Here is a tiny trained network, its code and every weight. The questions are about switching its units off for an input and a target symbol, where a switched-off unit gives its printed mean instead of its output.

import numpy as np


def w(rows, s, z=0):
    codes = np.array(rows[::2]) - 128.0
    scale = np.full(codes.shape[1], s)
    scale[-1] = z or s
    return codes * scale


def f(y):
    return y / 2 * (1 + np.tanh(0.7978845608 * (y + 0.044715 * y**3)))


def softmax(a):
    e = np.exp(a - a.max(-1, keepdims=True))
    return e / e.sum(-1, keepdims=True)


def log_softmax(a):
    a = a - a.max(-1, keepdims=True)
    return a - np.log(np.exp(a).sum(-1, keepdims=True))


def net(x, mask):
    ids = ['ΓΔζλμξστω'.index(c) for c in x.split()]
    T = len(ids)
    res = E[ids] + P[:T]
    u = 0
    for l in range(2):
        q, k, v = (res @ M[l].T for M in (Q, K, V))
        z = softmax(np.where(np.tri(T) > 0, q @ k.T / 3**0.5, -1e9)) @ v
        res = res + np.where(mask[u], z, O[l][:, -1]) @ O[l][:, :-1]
        u += 1
        y = f(res @ A[l][:, :-1].T + A[l][:, -1])
        res = res + np.where(mask[u : u + 12], y, B[l][:, -1]) @ B[l][:, :-1]
        u += 12
    return log_softmax(res[-1] @ U[:, :-1].T + U[:, -1])


Q, K, V, O, A, B = {}, {}, {}, {}, {}, {}
E = w([
[149,137,169],'Γ',
[132,133,171],'Δ',
[153,147,198],'ζ',
[135,117,135],'λ',
[134,87,42],'μ',
[130,100,111],'ξ',
[141,143,196],'σ',
[167,254,52],'τ',
[133,118,127],'ω',
],0.0094)
P = w([
[141,93,124],'0',
[181,206,102],'1',
[131,65,168],'2',
[104,172,183],'3',
[86,72,100],'4',
[199,161,201],'5',
[97,208,77],'6',
[153,118,92],'7',
[52,94,127],'8',
[249,118,81],'9',
[112,178,99],'10',
[167,120,127],'11',
[78,77,147],'12',
],0.015)
Q[0] = w([
[45,10,169],'0.h0',
[47,117,80],'0.h0',
[82,196,137],'0.h0',
],0.013)
K[0] = w([
[253,98,126],'0.h0',
[176,164,148],'0.h0',
[147,134,166],'0.h0',
],0.02)
V[0] = w([
[156,230,1],'0.h0',
[181,128,247],'0.h0',
[56,41,109],'0.h0',
],0.0042)
O[0] = w([
[151,242,245,248],'0.h0',
[254,123,168,161],'0.h0',
[12,78,34,1],'0.h0',
],0.0066,0.00066)
A[0] = w([
[88,2,147,58],'0.n0',
[44,146,127,160],'0.n1',
[76,156,93,59],'0.n2',
[162,86,98,205],'0.n3',
[61,58,169,33],'0.n4',
[86,144,166,5],'0.n5',
[135,79,138,137],'0.n6',
[170,143,131,35],'0.n7',
[114,119,105,54],'0.n8',
[118,83,169,43],'0.n9',
[102,165,128,133],'0.n10',
[173,158,60,60],'0.n11',
],0.018,0.0018)
B[0] = w([
[114,245,66,226],'0.n0',
[40,98,61,137],'0.n1',
[136,127,55,135],'0.n2',
[130,123,143,205],'0.n3',
[92,140,39,178],'0.n4',
[121,87,117,132],'0.n5',
[188,100,110,165],'0.n6',
[72,127,71,159],'0.n7',
[142,108,112,113],'0.n8',
[127,169,78,164],'0.n9',
[140,97,120,151],'0.n10',
[114,166,190,252],'0.n11',
],0.013,0.004)
Q[1] = w([
[109,101,187],'1.h0',
[144,122,74],'1.h0',
[102,4,108],'1.h0',
],0.014)
K[1] = w([
[110,179,236],'1.h0',
[158,103,29],'1.h0',
[173,200,2],'1.h0',
],0.012)
V[1] = w([
[152,86,105],'1.h0',
[135,122,141],'1.h0',
[241,1,175],'1.h0',
],0.0074)
O[1] = w([
[29,56,23,79],'1.h0',
[168,160,171,124],'1.h0',
[254,153,64,3],'1.h0',
],0.0057,0.0055)
A[1] = w([
[60,113,171,133],'1.n0',
[226,164,121,218],'1.n1',
[194,104,87,251],'1.n2',
[137,22,120,53],'1.n3',
[138,186,30,207],'1.n4',
[58,217,183,107],'1.n5',
[168,162,144,199],'1.n6',
[109,44,219,197],'1.n7',
[21,169,146,129],'1.n8',
[118,1,169,199],'1.n9',
[188,114,196,63],'1.n10',
[188,207,128,24],'1.n11',
],0.0094,0.002)
B[1] = w([
[159,107,151,157],'1.n0',
[87,164,162,183],'1.n1',
[16,146,220,136],'1.n2',
[161,155,171,115],'1.n3',
[118,76,159,232],'1.n4',
[179,131,127,254],'1.n5',
[114,140,145,171],'1.n6',
[172,199,138,162],'1.n7',
[143,81,77,229],'1.n8',
[141,250,177,136],'1.n9',
[182,139,73,158],'1.n10',
[133,90,151,184],'1.n11',
],0.012,0.0074)
U = w([
[248,135,121,210],'Γ',
[92,249,91,231],'Δ',
[102,151,147,245],'ζ',
[147,164,53,5],'λ',
[137,147,67,116],'μ',
[90,61,204,69],'ξ',
[145,104,117,56],'σ',
[159,121,36,99],'τ',
[161,190,2,52],'ω',
],0.0096,0.0025)

Each question gives the input, a string of symbols that net reads in full, and the target symbol t.
The units are the heads (3 rows each of Q, K, V and O) and the neurons (one row each of A and B). Each row of codes is followed by its name. A weight is (code - 128) times the scale printed after its matrix; where a second scale follows, it is the last column's (O, A, B and U).
mask holds one flag per unit, layer by layer, with each layer's heads first. A switched-off unit (its flag False) gives its mean, the last column of its rows in O or B, instead of its output. The means were averaged over made-up inputs and are rounded, as every weight is.
A unit's drop is (log p(t) with every unit on - log p(t) with that unit switched off) / (log p(t) with every unit on - log p(t) with every unit switched off).
The circuit of an input: a set's keep is (log p(t) with only the set's units on - log p(t) with every unit switched off) / (log p(t) with every unit on - log p(t) with every unit switched off). Starting from the 12 units with the biggest drops (on a tie, the unit counted first), units are removed one at a time, each time the one whose removal leaves the highest keep (on an exact tie, the one counted first), for as long as the keep stays at least 0.8.
circuit, biggest first: the units of the circuit, biggest drop first
most important unit: the unit with the biggest drop
top k neurons: the k neurons with the biggest drops, biggest first
k most important neurons of layer l: the k neurons of layer l with the biggest drops, biggest first
drop when u is switched off: that unit's drop, to one decimal
input λ μ Δ ξ, target Γ: 2 most important neurons of layer 1	1.n0, 1.n7
input μ ω Γ, target ω: circuit, biggest first	0.n0, 0.n4
input ξ μ μ μ Γ μ λ μ τ, target τ: 2 most important neurons of layer 0	0.n2, 0.n1
input σ μ ζ τ μ μ ζ Γ τ, target τ: most important unit	0.n1
input σ ξ τ τ λ λ λ ζ Δ μ ω ξ Δ, target τ: top 3 neurons	1.n8, 0.n4, 0.n1
input τ ζ σ ξ Δ λ μ Γ ζ μ τ ξ, target Δ: top 2 neurons	1.n4, 1.n8
input σ ξ μ λ λ μ μ τ ζ, target τ: circuit, biggest first	1.n8, 0.n4, 0.n1
input μ τ σ ω ξ Γ ζ ζ σ μ ω ω Γ, target τ: 2 most important neurons of layer 0	0.n4, 0.n1
input ξ ξ ξ, target τ: 2 most important neurons of layer 1	1.n4, 1.n8
input μ ξ ζ, target τ: 2 most important neurons of layer 0	0.n4, 0.n0
input σ ξ ξ μ, target Γ: 2 most important neurons of layer 0	0.n0, 0.n4
input Δ λ Γ μ λ μ ω, target τ: top 2 neurons	0.n1, 1.n8
input ω ζ σ μ σ μ, target Δ: 4 most important neurons of layer 1	1.n4, 1.n8, 1.n5, 1.n9
input ζ ζ Δ ξ μ λ Δ ξ λ μ μ λ ξ, target τ: most important unit	1.n8
input ω σ τ μ σ μ ζ μ μ, target τ: top 2 neurons	1.n8, 0.n11
input ω μ ω μ σ Δ Δ, target τ: 2 most important neurons of layer 0	0.n1, 0.n2
input ξ σ ω Γ μ μ μ ζ Γ, target τ: drop when 0.n0 is switched off	0.1
input Γ Δ τ μ μ σ Δ ζ ζ τ λ Γ λ, target Γ: drop when 0.n0 is switched off	0.2
input σ μ ω λ ζ Γ ω ζ Δ Γ, target Δ: drop when 1.n1 is switched off	0.2
input Δ μ ξ μ ω, target τ: most important unit	1.n8
